Below is a small trained network, with its code and all its weights. Each question gives an input and a class and asks what happens when units are switched off, that is, made to give their printed mean instead of their output.

import numpy as np


def w(rows, s, z=0):
    codes = np.array(rows[::2]) - 128.0
    scale = np.full(codes.shape[1], s)
    scale[-1] = z or s
    return codes * scale


def f(y):
    return np.maximum(y, 0)


def log_softmax(a):
    a = a - a.max(-1, keepdims=True)
    return a - np.log(np.exp(a).sum(-1, keepdims=True))


def net(x, mask):
    res = np.array(x, float).reshape(1, 6) / 4 @ E
    y = f(res @ A[0][:, :-1].T + A[0][:, -1])
    res = res + np.where(mask, y, B[0][:, -1]) @ B[0][:, :-1]
    return log_softmax(res[-1] @ U[:, :-1].T + U[:, -1])


A, B = {}, {}
E = w([
[197,130,140,172,157,179,45,148,128],'x0',
[155,95,124,126,91,188,136,57,130],'x1',
[90,163,159,175,157,86,171,184,120],'x2',
[97,172,187,84,155,161,128,171,249],'x3',
[46,86,162,111,213,217,145,175,37],'x4',
[105,27,161,69,162,100,128,117,152],'x5',
],0.012)
A[0] = w([
[52,71,125,68,167,117,129,112,89,144],'n1',
[145,92,184,135,193,205,88,189,55,252],'n2',
[101,168,132,116,191,137,129,207,105,241],'n3',
[130,56,118,123,199,112,130,147,76,214],'n4',
[58,82,106,45,140,108,164,59,104,125],'n5',
[178,184,73,139,66,115,115,70,139,236],'n6',
[72,185,163,89,192,219,101,190,150,131],'n7',
[76,72,152,62,170,137,158,127,126,109],'n8',
[136,121,137,79,138,123,109,167,196,240],'n9',
[101,144,142,121,135,58,181,137,236,184],'n10',
[75,72,136,113,112,121,254,142,96,181],'n11',
[160,139,92,194,101,76,114,164,68,228],'n12',
[207,72,128,83,135,139,89,62,195,187],'n13',
],0.0098,0.004)
B[0] = w([
[65,1,173,115,109,93,182,123,49,211],'n1',
[43,70,102,246,185,169,74,164,92,253],'n2',
[122,142,212,103,198,95,160,112,153,218],'n3',
[25,36,90,157,96,66,120,162,133,211],'n4',
[199,45,116,108,28,120,223,73,113,207],'n5',
[209,175,16,86,150,133,106,25,183,237],'n6',
[219,83,188,199,218,203,212,99,154,235],'n7',
[147,49,144,175,114,96,217,154,80,207],'n8',
[148,91,193,154,91,130,134,163,225,199],'n9',
[185,218,188,203,19,128,92,231,154,234],'n10',
[116,137,185,48,91,80,224,93,21,219],'n11',
[69,159,21,143,160,11,129,59,199,208],'n12',
[128,56,170,15,115,213,3,86,211,218],'n13',
],0.0073,0.015)
U = w([
[112,69,148,90,77,100,174,126,87,120],'0',
[111,128,61,172,121,253,104,107,69,177],'1',
[124,115,193,155,238,171,145,160,137,187],'2',
[165,194,165,154,62,116,115,201,173,119],'3',
[157,99,124,29,113,175,43,108,179,106],'4',
[57,104,108,164,183,60,69,177,117,4],'5',
[153,212,59,123,155,63,133,94,155,140],'6',
[119,245,151,108,119,95,168,130,88,151],'7',
],0.012,0.0028)

Each question gives the input, the list of numbers given to net, and the class t.
The units are the neurons (one row each of A and B). Each row of codes is followed by its name. A weight is (code - 128) times the scale printed after its matrix; where a second scale follows, it is the last column's (A, B and U).
mask holds one flag per neuron, in row order. A switched-off neuron (its flag False) gives its mean, the last column of its row in B, instead of its output. The means were averaged over made-up inputs and are rounded, as every weight is.
A unit's drop is (log p(t) with every unit on - log p(t) with that unit switched off) / (log p(t) with every unit on - log p(t) with every unit switched off).
The circuit of an input: a set's keep is (log p(t) with only the set's units on - log p(t) with every unit switched off) / (log p(t) with every unit on - log p(t) with every unit switched off). Starting from the 12 units with the biggest drops (on a tie, the unit counted first), units are removed one at a time, each time the one whose removal leaves the highest keep (on an exact tie, the one counted first), for as long as the keep stays at least 0.8.
circuit, biggest first: the units of the circuit, biggest drop first
top k neurons: the k neurons with the biggest drops, biggest first
drop when u is switched off: that unit's drop, to one decimal
input [7,2,-6,-7,0,5], class 4: circuit, biggest first -> [n13]
input [2,-1,-5,6,-1,-7], class 4: circuit, biggest first -> [n10, n6]
input [1,-8,-2,-1,2,2], class 5: circuit, biggest first -> [n4, n5]
input [-4,-8,1,-7,6,-4], class 5: top 2 neurons -> [n12, n2]
input [0,3,0,6,3,8], class 0: top 3 neurons -> [n5, n1, n8]
input [8,7,6,-3,-2,2], class 4: circuit, biggest first -> [n13, n8]
input [-2,-6,-6,8,-7,5], class 3: top 2 neurons -> [n10, n9]
input [-3,6,2,2,-5,0], class 4: top 2 neurons -> [n13, n6]
input [3,-5,-6,6,0,6], class 2: top 2 neurons -> [n7, n6]
input [-2,-7,-1,1,-7,-5], class 6: top 2 neurons -> [n6, n12]
input [-2,2,1,8,0,-3], class 3: top 2 neurons -> [n10, n2]
input [7,8,4,-5,0,-7], class 6: top 2 neurons -> [n12, n6]
input [8,-1,-3,-5,0,0], class 5: top 2 neurons -> [n12, n7]
input [8,-5,-2,-2,1,7], class 5: circuit, biggest first -> [n4]
input [-3,3,3,-4,-6,6], class 4: top 2 neurons -> [n13, n8]
input [-7,1,-5,5,-8,5], class 4: drop when n13 is switched off -> 5.0
input [6,-2,-5,-7,1,-8], class 6: drop when n12 is switched off -> 0.6
input [5,8,6,-2,-8,6], class 4: drop when n13 is switched off -> 0.1
